Here is a tiny trained network, its code and every weight. The questions are about switching its units off for an input and a class, where a switched-off unit gives its printed mean instead of its output.

import numpy as np


def w(rows, s, z=0):
    codes = np.array(rows[::2]) - 128.0
    scale = np.full(codes.shape[1], s)
    scale[-1] = z or s
    return codes * scale


def f(y):
    return np.maximum(y, 0)


def log_softmax(a):
    a = a - a.max(-1, keepdims=True)
    return a - np.log(np.exp(a).sum(-1, keepdims=True))


def net(x, mask):
    res = np.array(x, float).reshape(1, 7) / 4 @ E
    y = f(res @ A[0][:, :-1].T + A[0][:, -1])
    res = res + np.where(mask, y, B[0][:, -1]) @ B[0][:, :-1]
    return log_softmax(res[-1] @ U[:, :-1].T + U[:, -1])


A, B = {}, {}
E = w([
[135,111,133,144,122,135],'x0',
[116,107,124,146,142,104],'x1',
[123,126,128,132,135,117],'x2',
[134,137,129,122,120,141],'x3',
[78,204,154,202,214,255],'x4',
[129,122,127,133,126,130],'x5',
[33,98,248,103,89,132],'x6',
],0.013)
A[0] = w([
[183,215,79,188,240,159,172],'N1',
[151,109,254,112,94,86,165],'N2',
[62,108,206,98,106,130,133],'N3',
[200,135,102,91,67,9,236],'N4',
[195,120,36,127,185,141,255],'N5',
[64,183,207,192,204,188,107],'N6',
[19,105,180,108,67,126,192],'N7',
],0.0096,0.0058)
B[0] = w([
[66,58,164,158,8,69,239],'N1',
[113,51,75,80,223,159,201],'N2',
[53,117,94,98,205,154,198],'N3',
[211,133,66,142,151,92,251],'N4',
[162,108,128,159,40,46,225],'N5',
[54,190,177,197,166,176,227],'N6',
[90,80,51,115,201,139,217],'N7',
],0.011,0.018)
U = w([
[226,164,87,127,99,83,254],'0',
[40,137,195,166,37,107,111],'1',
[99,96,66,1,184,128,92],'2',
[53,212,153,186,221,220,31],'3',
],0.0097,0.0035)

Each question gives the input, the list of numbers given to net, and the class t.
The units are the neurons (one row each of A and B). Each row of codes is followed by its name. A weight is (code - 128) times the scale printed after its matrix; where a second scale follows, it is the last column's (A, B and U).
mask holds one flag per neuron, in row order. A switched-off neuron (its flag False) gives its mean, the last column of its row in B, instead of its output. The means were averaged over made-up inputs and are rounded, as every weight is.
A unit's drop is (log p(t) with every unit on - log p(t) with that unit switched off) / (log p(t) with every unit on - log p(t) with every unit switched off).
The circuit of an input: a set's keep is (log p(t) with only the set's units on - log p(t) with every unit switched off) / (log p(t) with every unit on - log p(t) with every unit switched off). Starting from all 7 units, units are removed one at a time, each time the one whose removal leaves the highest keep (on an exact tie, the one counted first), for as long as the keep stays at least 0.8.
units of the circuit, in order: the units of the circuit, biggest drop first
top k neurons: the k neurons with the biggest drops, biggest first
drop when u is switched off: that unit's drop, to one decimal
input [3,-2,-4,6,-1,6,3], class 2: units of the circuit, in order => [N6]
input [2,3,5,-6,1,-1,-7], class 1: top 2 neurons => [N1; N4]
input [-3,0,4,-5,-3,3,0], class 0: top 2 neurons => [N3; N7]
input [-5,8,8,-4,0,0,-3], class 0: top 2 neurons => [N6; N3]
input [7,3,-8,3,1,-3,-4], class 1: top 2 neurons => [N4; N1]
input [-5,1,7,-8,0,5,0], class 0: top 4 neurons => [N6; N1; N2; N3]
input [-6,1,-5,3,-8,8,0], class 0: top 2 neurons => [N4; N3]
input [-3,8,6,3,0,2,3], class 2: top 2 neurons => [N6; N7]
input [-5,6,2,3,-7,-7,0], class 0: drop when N4 is switched off => 1.1
input [5,5,8,6,2,-2,7], class 3: drop when N6 is switched off => 0.2
input [-2,4,3,-3,-4,-5,6], class 2: drop when N5 is switched off => 0.0
